Below is a small trained network, with its code and all its weights. Each question gives an input and a class and asks what happens when units are switched off, that is, made to give their printed mean instead of their output.

import numpy as np


def w(rows, s, z=0):
    codes = np.array(rows[::2]) - 128.0
    scale = np.full(codes.shape[1], s)
    scale[-1] = z or s
    return codes * scale


def norm(h):
    return h / np.sqrt((h * h).mean(-1, keepdims=True) + 1e-5)


def f(y):
    return np.maximum(y, 0)


def log_softmax(a):
    a = a - a.max(-1, keepdims=True)
    return a - np.log(np.exp(a).sum(-1, keepdims=True))


def net(x, mask):
    res = np.array(x, float).reshape(1, 5) / 4 @ E
    u = 0
    for l in range(2):
        y = f(norm(res) @ A[l][:, :-1].T + A[l][:, -1])
        res = res + np.where(mask[u : u + 8], y, B[l][:, -1]) @ B[l][:, :-1]
        u += 8
    return log_softmax(norm(res)[-1] @ U[:, :-1].T + U[:, -1])


A, B = {}, {}
E = w([
[62,173,106,130,109,112,163,103,126,2,195],'x0',
[157,180,137,113,182,90,166,88,134,181,220],'x1',
[15,123,124,180,120,102,108,72,130,186,72],'x2',
[104,105,127,226,85,169,51,112,125,55,152],'x3',
[147,52,75,144,193,65,128,70,99,105,174],'x4',
],0.0071)
A[0] = w([
[169,159,128,51,160,146,56,172,179,119,105,55],'0.n1',
[145,132,122,149,123,96,156,121,172,145,102,117],'0.n2',
[80,176,172,111,112,93,174,65,157,76,155,23],'0.n3',
[141,118,88,55,129,155,117,66,144,107,64,193],'0.n4',
[123,152,74,75,194,129,149,93,2,114,218,5],'0.n5',
[194,96,170,26,170,124,112,175,117,233,103,74],'0.n6',
[135,59,182,93,225,89,164,123,163,215,135,76],'0.n7',
[205,103,131,82,62,162,157,188,154,163,117,65],'0.n8',
],0.0063,0.0031)
B[0] = w([
[96,106,210,123,76,171,204,218,167,99,34,175],'0.n1',
[168,143,133,146,103,98,65,175,154,94,160,150],'0.n2',
[65,160,125,102,150,162,162,161,38,192,166,182],'0.n3',
[166,169,178,178,86,97,105,90,141,129,242,180],'0.n4',
[156,176,36,103,237,142,86,90,186,82,150,193],'0.n5',
[163,198,119,107,158,61,146,157,20,254,164,255],'0.n6',
[173,110,96,171,130,19,108,122,63,139,174,232],'0.n7',
[137,118,172,114,199,181,202,121,98,83,58,206],'0.n8',
],0.0074,0.0054)
A[1] = w([
[223,50,129,177,66,92,122,141,168,91,113,159],'1.n1',
[77,72,128,207,83,137,61,77,186,122,92,27],'1.n2',
[170,125,89,79,188,98,121,118,131,111,172,140],'1.n3',
[141,133,139,125,155,189,179,206,155,131,88,1],'1.n4',
[202,182,205,119,112,134,181,133,189,122,84,38],'1.n5',
[149,128,32,82,169,104,139,42,243,125,177,155],'1.n6',
[39,160,115,232,146,125,142,165,103,111,148,58],'1.n7',
[174,116,91,105,254,151,130,73,180,76,168,133],'1.n8',
],0.0081,0.0028)
B[1] = w([
[108,101,55,48,150,175,108,126,93,119,205,206],'1.n1',
[150,139,129,175,88,102,58,191,187,161,87,229],'1.n2',
[144,152,142,192,144,91,124,96,130,88,93,253],'1.n3',
[152,6,163,132,62,178,175,89,137,110,128,196],'1.n4',
[202,80,157,111,125,154,165,140,135,89,64,207],'1.n5',
[99,142,132,144,127,216,145,68,186,60,84,228],'1.n6',
[96,128,153,82,104,116,148,117,152,175,147,232],'1.n7',
[80,150,144,139,164,143,156,111,171,110,42,246],'1.n8',
],0.012,0.0053)
U = w([
[228,36,207,81,73,221,224,165,105,85,67,166],'0',
[156,51,43,150,157,82,84,49,101,152,169,1],'1',
[25,199,154,47,66,132,208,94,111,144,219,168],'2',
[237,213,152,149,188,17,179,161,39,226,107,176],'3',
[112,210,107,191,211,131,173,18,221,2,74,185],'4',
[140,80,44,42,116,203,72,181,102,45,194,41],'5',
[94,113,118,185,29,95,31,181,227,178,102,107],'6',
],0.012,0.0031)

Each question gives the input, the list of numbers given to net, and the class t.
The units are the neurons (one row each of A and B). Each row of codes is followed by its name. A weight is (code - 128) times the scale printed after its matrix; where a second scale follows, it is the last column's (A, B and U).
mask holds one flag per neuron, layer by layer. A switched-off neuron (its flag False) gives its mean, the last column of its row in B, instead of its output. The means were averaged over made-up inputs and are rounded, as every weight is.
A unit's drop is (log p(t) with every unit on - log p(t) with that unit switched off) / (log p(t) with every unit on - log p(t) with every unit switched off).
The circuit of an input: a set's keep is (log p(t) with only the set's units on - log p(t) with every unit switched off) / (log p(t) with every unit on - log p(t) with every unit switched off). Starting from the 12 units with the biggest drops (on a tie, the unit counted first), units are removed one at a time, each time the one whose removal leaves the highest keep (on an exact tie, the one counted first), for as long as the keep stays at least 0.8.
circuit, biggest first: the units of the circuit, biggest drop first
unit that matters most: the unit with the biggest drop
top k neurons: the k neurons with the biggest drops, biggest first
k most important neurons of layer l: the k neurons of layer l with the biggest drops, biggest first
drop when u is switched off: that unit's drop, to one decimal
input [5,-4,7,0,2], class 6: circuit, biggest first => 1.n2, 0.n6
input [0,0,-6,4,2], class 4: unit that matters most => 1.n8
input [-6,5,-4,1,7], class 4: 2 most important neurons of layer 1 => 1.n6, 1.n8
input [4,3,5,-4,-2], class 2: 2 most important neurons of layer 0 => 0.n3, 0.n6
input [3,-4,1,-5,0], class 2: 2 most important neurons of layer 0 => 0.n5, 0.n6
input [3,-3,-8,5,1], class 5: top 2 neurons => 1.n1, 0.n5
input [-4,5,5,7,3], class 6: circuit, biggest first => 1.n2, 0.n6
input [3,-8,0,6,7], class 6: top 2 neurons => 1.n2, 0.n7
input [-8,-6,-2,3,8], class 1: 2 most important neurons of layer 0 => 0.n1, 0.n6
input [3,-8,0,-4,3], class 5: top 3 neurons => 1.n1, 0.n5, 0.n6
input [3,-8,1,0,3], class 6: top 2 neurons => 1.n2, 0.n7
input [2,0,-1,-6,2], class 4: top 2 neurons => 0.n5, 1.n6
input [6,2,8,8,-6], class 6: top 2 neurons => 1.n2, 0.n6
input [-4,-1,-6,8,1], class 5: circuit, biggest first => 1.n1
input [-8,-6,7,-5,-4], class 3: drop when 0.n6 is switched off => 0.2
input [4,3,7,7,-8], class 6: drop when 1.n2 is switched off => 0.7
input [7,5,6,0,-2], class 2: drop when 0.n3 is switched off => 1.0
